Below are the code and all the weights of a small trained network. Each question names an input and a class and asks about switching units off, where a switched-off unit gives its printed mean instead of its output.

import numpy as np


def w(rows, s, z=0):
    codes = np.array(rows[::2]) - 128.0
    scale = np.full(codes.shape[1], s)
    scale[-1] = z or s
    return codes * scale


def f(y):
    return np.maximum(y, 0)


def log_softmax(a):
    a = a - a.max(-1, keepdims=True)
    return a - np.log(np.exp(a).sum(-1, keepdims=True))


def net(x, mask):
    res = np.array(x, float).reshape(1, 6) / 4 @ E
    y = f(res @ A[0][:, :-1].T + A[0][:, -1])
    res = res + np.where(mask, y, B[0][:, -1]) @ B[0][:, :-1]
    return log_softmax(res[-1] @ U[:, :-1].T + U[:, -1])


A, B = {}, {}
E = w([
[131,115,124,119,155,130,146,137],'x0',
[140,142,117,122,148,132,119,150],'x1',
[204,208,107,110,44,227,199,30],'x2',
[254,154,224,241,106,50,116,122],'x3',
[240,44,92,25,145,46,85,28],'x4',
[128,127,131,135,122,124,121,126],'x5',
],0.0078)
A[0] = w([
[73,102,163,119,158,76,40,173,108],'N0',
[47,117,2,65,98,148,140,154,175],'N1',
[70,68,166,107,162,67,143,140,67],'N2',
[110,97,95,37,189,90,217,147,145],'N3',
[52,155,150,182,96,175,141,187,3],'N4',
[135,104,88,89,111,65,112,90,25],'N5',
],0.01,0.0057)
B[0] = w([
[202,162,146,117,253,204,229,39,207],'N0',
[238,214,189,232,159,97,141,189,246],'N1',
[214,199,138,152,186,201,143,92,179],'N2',
[164,101,199,144,181,126,115,152,206],'N3',
[244,60,154,50,96,187,24,173,192],'N4',
[166,116,121,123,56,235,82,254,172],'N5',
],0.008,0.012)
U = w([
[133,95,101,194,127,115,139,146,254],'0',
[122,106,151,138,131,102,135,141,249],'1',
[111,160,157,116,142,90,80,126,236],'2',
[143,161,160,247,119,22,76,136,85],'3',
[132,45,84,29,138,188,27,183,87],'4',
[117,199,77,109,141,211,208,47,30],'5',
[2,64,56,90,201,25,97,217,17],'6',
],0.0078,0.0073)

Each question gives the input, the list of numbers given to net, and the class t.
The units are the neurons (one row each of A and B). Each row of codes is followed by its name. A weight is (code - 128) times the scale printed after its matrix; where a second scale follows, it is the last column's (A, B and U).
mask holds one flag per neuron, in row order. A switched-off neuron (its flag False) gives its mean, the last column of its row in B, instead of its output. The means were averaged over made-up inputs and are rounded, as every weight is.
A unit's drop is (log p(t) with every unit on - log p(t) with that unit switched off) / (log p(t) with every unit on - log p(t) with every unit switched off).
The circuit of an input: a set's keep is (log p(t) with only the set's units on - log p(t) with every unit switched off) / (log p(t) with every unit on - log p(t) with every unit switched off). Starting from all 6 units, units are removed one at a time, each time the one whose removal leaves the highest keep (on an exact tie, the one counted first), for as long as the keep stays at least 0.8.
circuit, biggest first: the units of the circuit, biggest drop first
unit that matters most: the unit with the biggest drop
top k neurons: the k neurons with the biggest drops, biggest first
drop of u: that unit's drop, to one decimal
input [0,6,-7,5,-7,5], class 4: unit that matters most => N4
input [4,-4,1,-5,-4,3], class 3: top 3 neurons => N1; N0; N5
input [1,7,4,-1,8,-7], class 4: top 2 neurons => N5; N1
input [0,1,-5,7,5,7], class 1: top 2 neurons => N1; N0
input [6,6,6,5,-7,4], class 4: top 3 neurons => N4; N1; N0
input [0,1,-2,1,-8,-7], class 4: top 2 neurons => N4; N1
input [0,-4,-8,-3,7,2], class 5: top 2 neurons => N0; N2
input [-7,-8,-8,8,0,3], class 0: circuit, biggest first => N0; N1
input [3,3,-4,-2,0,2], class 5: circuit, biggest first => N0; N2
input [4,4,7,-7,-7,-5], class 3: top 2 neurons => N1; N0
input [6,5,3,-6,-7,-2], class 4: top 2 neurons => N4; N0
input [-8,4,6,-2,-7,-6], class 2: top 2 neurons => N5; N1
input [-6,5,4,-4,-7,5], class 4: top 2 neurons => N4; N0
input [-6,-1,-4,2,8,-7], class 4: circuit, biggest first => N5
input [-4,2,5,4,-6,5], class 4: circuit, biggest first => N4; N1
input [4,0,-8,6,-7,6], class 5: drop of N0 => 0.7
input [4,6,-8,-4,5,-6], class 5: drop of N4 => 0.1
input [0,-6,7,-7,-8,-7], class 4: drop of N4 => 1.5
